x = 115; 131; 109; 122; 139; 82; 38; 128
Read off the entry just left of 128.
Answer: 38
Read off the entry just right of 122.
Answer: 139

B =
101; 77; 121; 125
68; 219; 154; 141
162; 207; 128; 173
187; 55; 141; 180
25; 137; 143; 132
127; 110; 136; 21
113; 154; 128; 160
74; 136; 134; 102
122; 123; 126; 145
82; 129; 52; 173
115; 111; 185; 148
The top-left entry is 101
The 3rd entry, reading row by row: 121
Which number is the first entry in the row that holds the smallest entry?
Answer: 127
The largest entry in the first column: 187
The second largest entry: 207
Which number is the entry just right of 52?
Answer: 173
Which number is the top entry of the column that holds the smallest entry?
Answer: 125
Which number is the smallest entry in the first column?
Answer: 25
The entry directly below 77 -> 219
The first entry in the row that holds the largest entry is 68
Which number is the last entry, reading row by row?
Answer: 148
The smallest entry in the last column is 21
Which number is the bottom-left entry?
Answer: 115
Which number is the entry directly above 102?
Answer: 160
Which number is the entry just right of 110?
Answer: 136
The smallest entry in the last row is 111
Which number is the entry directly below 113?
Answer: 74
The entry directly below 127 is 113

a =
[[ 30  55 109 114]
 [158 203 110 107]
 [ 86 156  64  60]
 [116 156 169 184]
 [ 55  57 138 148]
 [106 146 149 164]
 [125 122 180 209]]
What is the entry in the top-left corner?
A: 30
What is the entry in the bottom-left corner?
A: 125
What is the entry directly above 148?
A: 184
What is the largest entry in the last column?
A: 209
The entry just right of 86: 156
The entry directly above the largest entry: 164
What is the entry directly below the smallest entry?
A: 158
What is the entry just right of the smallest entry?
A: 55
The entry just right of 138: 148
The smallest entry in the last row: 122
The third entry, reading row by row is 109
The entry just right of 106 is 146

Questions about the grid below. Counting starts at 0.
1) Read off the bottom-right entry.
2) Read off the bottom entry of the column that holds the smallest entry.
3) Read off the entry in row 0 and column 0.
4) Read off the entry in the top-right corner.
5) Read off the entry directly above 162.
6) Read off the entry just left of the smallest entry.
7) Read off the minimum.
8) Read off the entry in row 0 and column 1.
136; 142; 124; 30; 179; 78; 133; 110; 121; 123; 132; 132; 108; 117; 114; 142
126; 109; 135; 116; 120; 112; 100; 121; 122; 118; 109; 164; 131; 142; 115; 116
113; 137; 129; 122; 141; 117; 168; 113; 128; 105; 114; 131; 152; 137; 105; 144
98; 106; 125; 157; 84; 132; 95; 100; 123; 131; 135; 94; 96; 122; 124; 81
139; 128; 138; 60; 113; 153; 176; 119; 135; 132; 124; 112; 141; 156; 124; 127
121; 130; 131; 135; 146; 118; 103; 132; 120; 144; 145; 130; 156; 109; 140; 160
125; 144; 140; 173; 187; 147; 182; 182; 127; 143; 129; 100; 128; 123; 115; 113
123; 115; 134; 44; 117; 117; 128; 135; 142; 113; 136; 97; 144; 126; 165; 162
95; 70; 139; 172; 68; 130; 141; 171; 130; 136; 131; 125; 151; 129; 104; 127
116; 117; 130; 168; 144; 90; 136; 153; 133; 130; 143; 146; 132; 123; 151; 93
153; 113; 119; 190; 104; 111; 143; 156; 138; 127; 140; 143; 141; 114; 112; 141
1) 141
2) 190
3) 136
4) 142
5) 113
6) 124
7) 30
8) 142
